Below is a small trained network, with its code and all its weights. Each question gives an input and a class and asks what happens when units are switched off, that is, made to give their printed mean instead of their output.

import numpy as np


def w(rows, s, z=0):
    codes = np.array(rows[::2]) - 128.0
    scale = np.full(codes.shape[1], s)
    scale[-1] = z or s
    return codes * scale


def f(y):
    return y / 2 * (1 + np.tanh(0.7978845608 * (y + 0.044715 * y**3)))


def log_softmax(a):
    a = a - a.max(-1, keepdims=True)
    return a - np.log(np.exp(a).sum(-1, keepdims=True))


def net(x, mask):
    res = np.array(x, float).reshape(1, 8) / 4 @ E
    y = f(res @ A[0][:, :-1].T + A[0][:, -1])
    res = res + np.where(mask, y, B[0][:, -1]) @ B[0][:, :-1]
    return log_softmax(res[-1] @ U[:, :-1].T + U[:, -1])


A, B = {}, {}
E = w([
[163,208,209,92,155,82,189,126,121],'x0',
[169,174,136,76,94,85,142,148,136],'x1',
[92,141,129,163,182,113,222,140,113],'x2',
[98,135,77,202,99,112,45,138,21],'x3',
[34,141,181,188,67,172,147,154,158],'x4',
[131,144,96,187,67,144,164,120,122],'x5',
[128,120,109,142,132,180,50,255,49],'x6',
[104,155,151,186,122,146,149,153,216],'x7',
],0.0094)
A[0] = w([
[118,120,134,104,155,120,103,126,103,81],'neuron 0',
[106,123,159,131,147,143,133,160,114,131],'neuron 1',
[127,122,89,116,132,116,162,179,101,5],'neuron 2',
[145,124,149,153,131,172,119,102,96,104],'neuron 3',
[129,94,97,23,199,113,97,154,2,140],'neuron 4',
[98,131,127,166,130,122,133,131,103,101],'neuron 5',
[39,123,115,214,198,97,214,96,105,133],'neuron 6',
[119,116,141,107,133,132,134,140,93,78],'neuron 7',
[116,107,90,145,108,121,124,140,142,55],'neuron 8',
[85,123,132,128,120,109,85,126,123,78],'neuron 9',
[112,127,107,128,136,116,103,129,150,28],'neuron 10',
[95,100,100,103,126,119,190,163,156,94],'neuron 11',
[109,83,105,140,123,137,132,97,153,30],'neuron 12',
[118,89,81,127,76,146,130,151,82,123],'neuron 13',
[179,167,78,104,235,62,181,200,144,121],'neuron 14',
[102,124,153,130,153,143,151,148,173,71],'neuron 15',
[102,133,101,193,163,101,109,131,142,86],'neuron 16',
[33,142,199,100,120,129,160,196,153,162],'neuron 17',
[137,120,155,171,125,183,144,126,75,31],'neuron 18',
[125,91,78,129,143,142,177,119,150,32],'neuron 19',
[91,130,118,144,127,102,174,141,121,43],'neuron 20',
[152,154,153,128,130,139,104,126,124,46],'neuron 21',
[67,122,200,102,118,162,155,167,138,84],'neuron 22',
[91,78,67,165,110,168,46,213,158,139],'neuron 23',
[118,37,46,130,165,165,191,78,175,88],'neuron 24',
[136,153,120,177,129,158,233,214,20,194],'neuron 25',
[164,146,113,164,127,148,178,175,56,59],'neuron 26',
[121,88,78,170,109,173,59,187,140,84],'neuron 27',
[105,136,46,91,59,38,182,99,108,40],'neuron 28',
[116,152,115,174,138,127,122,132,154,2],'neuron 29',
],0.017,0.0063)
B[0] = w([
[134,119,114,133,117,151,102,167,127,146],'neuron 0',
[116,171,128,120,159,113,160,99,100,148],'neuron 1',
[107,139,164,164,127,133,185,162,94,136],'neuron 2',
[152,104,144,111,90,102,90,159,169,141],'neuron 3',
[204,50,119,165,139,124,62,225,46,242],'neuron 4',
[163,90,110,119,137,123,119,121,133,153],'neuron 5',
[171,57,91,198,201,132,71,170,217,207],'neuron 6',
[105,152,122,152,176,91,160,176,98,135],'neuron 7',
[153,168,97,112,173,144,152,147,134,146],'neuron 8',
[162,105,120,139,147,138,137,101,171,150],'neuron 9',
[120,132,162,176,180,118,150,145,101,129],'neuron 10',
[88,158,122,135,110,140,113,119,150,155],'neuron 11',
[128,176,137,117,105,136,180,209,114,147],'neuron 12',
[140,133,130,161,157,120,133,104,168,186],'neuron 13',
[78,181,124,21,153,141,189,199,193,211],'neuron 14',
[92,140,113,146,124,105,155,105,117,159],'neuron 15',
[130,130,114,155,177,123,132,142,112,160],'neuron 16',
[162,202,145,140,80,165,156,138,207,194],'neuron 17',
[126,82,112,148,134,113,125,116,102,149],'neuron 18',
[100,140,165,112,122,126,130,118,156,147],'neuron 19',
[147,119,165,166,109,114,95,150,159,144],'neuron 20',
[85,90,110,125,139,143,166,126,122,130],'neuron 21',
[123,206,130,152,130,121,170,137,174,171],'neuron 22',
[184,89,125,216,174,102,99,79,172,252],'neuron 23',
[54,93,161,57,78,127,142,119,209,196],'neuron 24',
[211,195,125,213,72,137,108,91,86,207],'neuron 25',
[162,156,155,149,97,137,144,119,74,160],'neuron 26',
[130,119,89,192,172,136,91,112,157,226],'neuron 27',
[133,148,124,162,128,127,120,6,76,175],'neuron 28',
[175,140,122,101,185,134,140,142,95,139],'neuron 29',
],0.022)
U = w([
[101,143,83,110,135,96,165,74,144,93],'0',
[164,126,89,191,119,126,118,143,167,196],'1',
[118,79,102,105,129,121,125,186,172,70],'2',
[127,144,119,122,50,106,146,67,103,95],'3',
[2,101,135,186,135,108,197,171,142,2],'4',
[153,159,110,130,88,142,159,182,138,72],'5',
[102,165,120,125,94,143,190,120,223,168],'6',
],0.0085,0.0064)

Each question gives the input, the list of numbers given to net, and the class t.
The units are the neurons (one row each of A and B). Each row of codes is followed by its name. A weight is (code - 128) times the scale printed after its matrix; where a second scale follows, it is the last column's (A, B and U).
mask holds one flag per neuron, in row order. A switched-off neuron (its flag False) gives its mean, the last column of its row in B, instead of its output. The means were averaged over made-up inputs and are rounded, as every weight is.
A unit's drop is (log p(t) with every unit on - log p(t) with that unit switched off) / (log p(t) with every unit on - log p(t) with every unit switched off).
unit that matters most: the unit with the biggest drop
k most important neurons: the k neurons with the biggest drops, biggest first
drop of u: that unit's drop, to one decimal
input [-7,-7,4,0,-5,-1,-5,-7], class 2: unit that matters most : neuron 24
input [3,5,1,3,5,-5,3,-2], class 5: 2 most important neurons : neuron 23; neuron 6
input [4,2,3,-4,-3,7,6,5], class 6: 2 most important neurons : neuron 4; neuron 14
input [6,2,8,0,-2,5,6,-8], class 5: 3 most important neurons : neuron 14; neuron 23; neuron 27
input [3,-3,6,3,-6,-5,3,3], class 5: 4 most important neurons : neuron 14; neuron 23; neuron 25; neuron 27
input [7,1,7,-1,-3,0,-4,-6], class 5: 3 most important neurons : neuron 14; neuron 23; neuron 27
input [-4,1,-3,-5,-4,8,-4,-7], class 3: 2 most important neurons : neuron 28; neuron 14
input [-6,-4,8,-2,1,2,-6,-5], class 6: 2 most important neurons : neuron 24; neuron 4
input [6,7,2,7,-6,3,-8,5], class 0: 2 most important neurons : neuron 28; neuron 17
input [6,6,-7,3,-1,-6,-2,-7], class 2: 2 most important neurons : neuron 25; neuron 23
input [-2,-7,-2,-1,1,6,-5,3], class 2: 2 most important neurons : neuron 6; neuron 17
input [-6,8,-5,-4,-4,6,-1,7], class 6: 3 most important neurons : neuron 4; neuron 6; neuron 25
input [1,-5,-3,-1,-2,1,-8,-6], class 6: drop of neuron 25 : 0.2
input [-4,3,-1,1,7,4,-5,0], class 6: drop of neuron 25 : 0.2
input [0,-1,-5,-4,-7,0,6,-1], class 2: unit that matters most : neuron 25
input [8,7,-7,8,-3,-2,2,5], class 2: drop of neuron 25 : 0.2
